Below are the code and all the weights of a small trained network. Each question names an input and a class and asks about switching units off, where a switched-off unit gives its printed mean instead of its output.

import numpy as np


def w(rows, s, z=0):
    codes = np.array(rows[::2]) - 128.0
    scale = np.full(codes.shape[1], s)
    scale[-1] = z or s
    return codes * scale


def f(y):
    return y / 2 * (1 + np.tanh(0.7978845608 * (y + 0.044715 * y**3)))


def log_softmax(a):
    a = a - a.max(-1, keepdims=True)
    return a - np.log(np.exp(a).sum(-1, keepdims=True))


def net(x, mask):
    res = np.array(x, float).reshape(1, 6) / 4 @ E
    y = f(res @ A[0][:, :-1].T + A[0][:, -1])
    res = res + np.where(mask, y, B[0][:, -1]) @ B[0][:, :-1]
    return log_softmax(res[-1] @ U[:, :-1].T + U[:, -1])


A, B = {}, {}
E = w([
[128,127,128],'x0',
[208,199,84],'x1',
[129,127,128],'x2',
[52,231,134],'x3',
[128,128,128],'x4',
[93,144,2],'x5',
],0.0065)
A[0] = w([
[95,142,89,62],'neuron 1',
[60,214,151,124],'neuron 2',
[240,209,113,80],'neuron 3',
[150,139,255,98],'neuron 4',
[22,55,165,68],'neuron 5',
[105,99,50,59],'neuron 6',
[87,144,75,170],'neuron 7',
[216,223,146,115],'neuron 8',
[86,109,44,75],'neuron 9',
[89,192,139,4],'neuron 10',
[28,47,147,31],'neuron 11',
[28,62,152,110],'neuron 12',
[221,189,116,131],'neuron 13',
[24,89,155,175],'neuron 14',
[187,50,102,191],'neuron 15',
[149,134,185,10],'neuron 16',
[64,215,179,111],'neuron 17',
[187,32,92,57],'neuron 18',
[58,222,156,52],'neuron 19',
[179,43,107,23],'neuron 20',
[63,78,119,9],'neuron 21',
[205,37,102,86],'neuron 22',
[183,43,107,56],'neuron 23',
[60,226,167,59],'neuron 24',
[70,90,23,86],'neuron 25',
[80,95,20,106],'neuron 26',
[157,247,137,184],'neuron 27',
[179,45,104,21],'neuron 28',
[169,150,233,60],'neuron 29',
],0.007,0.004)
B[0] = w([
[139,180,143,112],'neuron 1',
[52,119,178,198],'neuron 2',
[132,180,1,193],'neuron 3',
[244,142,164,200],'neuron 4',
[146,165,12,164],'neuron 5',
[166,186,162,126],'neuron 6',
[146,103,165,194],'neuron 7',
[140,127,54,201],'neuron 8',
[185,176,159,146],'neuron 9',
[77,224,140,106],'neuron 10',
[127,216,6,142],'neuron 11',
[144,135,22,174],'neuron 12',
[129,130,44,200],'neuron 13',
[138,71,63,211],'neuron 14',
[59,82,182,240],'neuron 15',
[165,226,125,96],'neuron 16',
[80,124,193,190],'neuron 17',
[53,175,185,162],'neuron 18',
[33,178,195,166],'neuron 19',
[51,214,150,132],'neuron 20',
[143,209,75,99],'neuron 21',
[37,158,175,188],'neuron 22',
[56,188,155,150],'neuron 23',
[56,164,195,172],'neuron 24',
[213,152,162,175],'neuron 25',
[209,148,181,187],'neuron 26',
[120,71,103,253],'neuron 27',
[58,206,152,129],'neuron 28',
[228,193,150,162],'neuron 29',
],0.02,0.0029)
U = w([
[26,214,142,69],'0',
[119,117,101,255],'1',
[107,199,2,37],'2',
[222,214,174,58],'3',
[107,101,109,180],'4',
[106,100,115,165],'5',
],0.0081,0.0071)

Each question gives the input, the list of numbers given to net, and the class t.
The units are the neurons (one row each of A and B). Each row of codes is followed by its name. A weight is (code - 128) times the scale printed after its matrix; where a second scale follows, it is the last column's (A, B and U).
mask holds one flag per neuron, in row order. A switched-off neuron (its flag False) gives its mean, the last column of its row in B, instead of its output. The means were averaged over made-up inputs and are rounded, as every weight is.
A unit's drop is (log p(t) with every unit on - log p(t) with that unit switched off) / (log p(t) with every unit on - log p(t) with every unit switched off).
The circuit of an input: a set's keep is (log p(t) with only the set's units on - log p(t) with every unit switched off) / (log p(t) with every unit on - log p(t) with every unit switched off). Starting from the 12 units with the biggest drops (on a tie, the unit counted first), units are removed one at a time, each time the one whose removal leaves the highest keep (on an exact tie, the one counted first), for as long as the keep stays at least 0.8.
circuit, biggest first: the units of the circuit, biggest drop first
unit that matters most: the unit with the biggest drop
k most important neurons: the k neurons with the biggest drops, biggest first
drop of u: that unit's drop, to one decimal
input [-4,6,-5,-6,3,-3], class 0: circuit, biggest first	neuron 22; neuron 18; neuron 23
input [1,6,1,3,4,-3], class 2: 4 most important neurons	neuron 3; neuron 8; neuron 13; neuron 15
input [5,2,-4,8,4,8], class 0: circuit, biggest first	neuron 19
input [0,6,6,-5,-1,-5], class 2: 3 most important neurons	neuron 3; neuron 13; neuron 8
input [-2,-7,-3,2,-7,-3], class 2: circuit, biggest first	neuron 5; neuron 11
input [-6,1,-4,-6,-6,8], class 3: 2 most important neurons	neuron 26; neuron 25
input [-2,-7,4,-3,-6,2], class 2: circuit, biggest first	neuron 11; neuron 5
input [-5,8,-5,8,6,1], class 0: 3 most important neurons	neuron 19; neuron 24; neuron 2
input [1,-7,1,5,1,0], class 2: 3 most important neurons	neuron 5; neuron 11; neuron 12
input [6,7,-6,5,7,0], class 2: 2 most important neurons	neuron 3; neuron 8
input [4,-2,-3,7,-1,-8], class 3: 4 most important neurons	neuron 4; neuron 29; neuron 15; neuron 22
input [3,-7,3,3,1,2], class 2: drop of neuron 5	0.3
input [5,2,-2,-5,4,-1], class 0: drop of neuron 23	0.2
input [0,0,-6,-4,4,-7], class 3: unit that matters most	neuron 4
input [-2,-6,-3,1,-2,3], class 2: drop of neuron 13	-0.1
